Below are the code and all the weights of a small trained network. Each question names an input and a class and asks about switching units off, where a switched-off unit gives its printed mean instead of its output.

import numpy as np


def w(rows, s, z=0):
    codes = np.array(rows[::2]) - 128.0
    scale = np.full(codes.shape[1], s)
    scale[-1] = z or s
    return codes * scale


def f(y):
    return np.maximum(y, 0)


def log_softmax(a):
    a = a - a.max(-1, keepdims=True)
    return a - np.log(np.exp(a).sum(-1, keepdims=True))


def net(x, mask):
    res = np.array(x, float).reshape(1, 3) / 4 @ E
    y = f(res @ A[0][:, :-1].T + A[0][:, -1])
    res = res + np.where(mask, y, B[0][:, -1]) @ B[0][:, :-1]
    return log_softmax(res[-1] @ U[:, :-1].T + U[:, -1])


A, B = {}, {}
E = w([
[60,66,62,43,92,53,219],'x0',
[2,115,90,225,87,186,72],'x1',
[118,17,197,150,139,52,16],'x2',
],0.0076)
A[0] = w([
[254,149,163,45,230,101,157,115],'N0',
[149,210,70,130,84,240,208,100],'N1',
[143,220,51,125,129,217,216,102],'N2',
[106,56,206,133,144,77,90,95],'N3',
[135,18,219,167,148,27,72,110],'N4',
[252,116,202,40,205,79,176,77],'N5',
[136,32,140,138,124,123,81,136],'N6',
[31,89,65,202,75,206,75,53],'N7',
[42,123,109,160,79,185,96,95],'N8',
[204,125,173,64,187,58,169,152],'N9',
[207,182,204,191,222,214,37,119],'N10',
[106,56,181,119,146,81,53,99],'N11',
[97,77,71,110,58,40,191,89],'N12',
[61,57,23,75,71,32,202,87],'N13',
[74,119,81,175,110,146,105,254],'N14',
[97,88,107,50,53,113,139,132],'N15',
[183,235,205,182,148,200,63,111],'N16',
],0.0059,0.0082)
B[0] = w([
[85,89,160,152,127,199,74,219],'N0',
[120,178,72,74,195,111,151,203],'N1',
[115,181,101,97,171,100,123,207],'N2',
[109,182,52,75,174,102,124,177],'N3',
[119,173,105,70,160,100,143,218],'N4',
[88,86,133,118,118,198,43,208],'N5',
[127,158,143,70,175,111,147,182],'N6',
[93,107,115,129,123,193,1,181],'N7',
[90,115,139,116,140,186,70,171],'N8',
[102,109,173,149,114,176,124,218],'N9',
[172,116,96,165,86,77,110,226],'N10',
[110,170,90,69,175,117,133,184],'N11',
[192,111,77,170,87,91,48,179],'N12',
[164,116,82,168,89,111,90,207],'N13',
[112,121,199,139,123,143,213,254],'N14',
[167,112,126,150,84,110,108,177],'N15',
[183,116,77,164,85,68,104,207],'N16',
],0.0089,0.0083)
U = w([
[110,187,74,74,250,87,126,87],'0',
[183,108,79,191,45,62,102,83],'1',
[70,95,151,141,136,226,91,84],'2',
[116,124,205,150,136,105,187,255],'3',
],0.012,0.0079)

Each question gives the input, the list of numbers given to net, and the class t.
The units are the neurons (one row each of A and B). Each row of codes is followed by its name. A weight is (code - 128) times the scale printed after its matrix; where a second scale follows, it is the last column's (A, B and U).
mask holds one flag per neuron, in row order. A switched-off neuron (its flag False) gives its mean, the last column of its row in B, instead of its output. The means were averaged over made-up inputs and are rounded, as every weight is.
A unit's drop is (log p(t) with every unit on - log p(t) with that unit switched off) / (log p(t) with every unit on - log p(t) with every unit switched off).
The circuit of an input: a set's keep is (log p(t) with only the set's units on - log p(t) with every unit switched off) / (log p(t) with every unit on - log p(t) with every unit switched off). Starting from the 12 units with the biggest drops (on a tie, the unit counted first), units are removed one at a time, each time the one whose removal leaves the highest keep (on an exact tie, the one counted first), for as long as the keep stays at least 0.8.
circuit, biggest first: the units of the circuit, biggest drop first
k most important neurons: the k neurons with the biggest drops, biggest first
drop when u is switched off: that unit's drop, to one decimal
input [6,4,0], class 1: circuit, biggest first : [N13]
input [0,5,-6], class 0: 3 most important neurons : [N1; N2; N0]
input [-6,-7,3], class 2: 2 most important neurons : [N0; N5]
input [-6,-1,2], class 1: 2 most important neurons : [N10; N16]
input [-6,3,-3], class 1: 2 most important neurons : [N16; N10]
input [-6,-6,1], class 1: 3 most important neurons : [N10; N16; N14]
input [6,-8,2], class 2: 3 most important neurons : [N5; N0; N9]
input [8,4,8], class 0: 3 most important neurons : [N4; N11; N3]
input [-7,3,5], class 1: 2 most important neurons : [N10; N16]
input [-6,-5,2], class 1: 2 most important neurons : [N10; N16]
input [6,5,-4], class 1: 2 most important neurons : [N13; N12]
input [7,-1,-6], class 1: 3 most important neurons : [N13; N12; N15]
input [7,0,7], class 0: 2 most important neurons : [N4; N11]
input [1,-8,5], class 2: circuit, biggest first : [N5]
input [0,0,2], class 3: 2 most important neurons : [N1; N2]
input [7,-8,4], class 2: drop when N13 is switched off : -0.1
input [8,7,-3], class 1: drop when N13 is switched off : 0.6
input [-2,-8,4], class 2: drop when N12 is switched off : 0.0
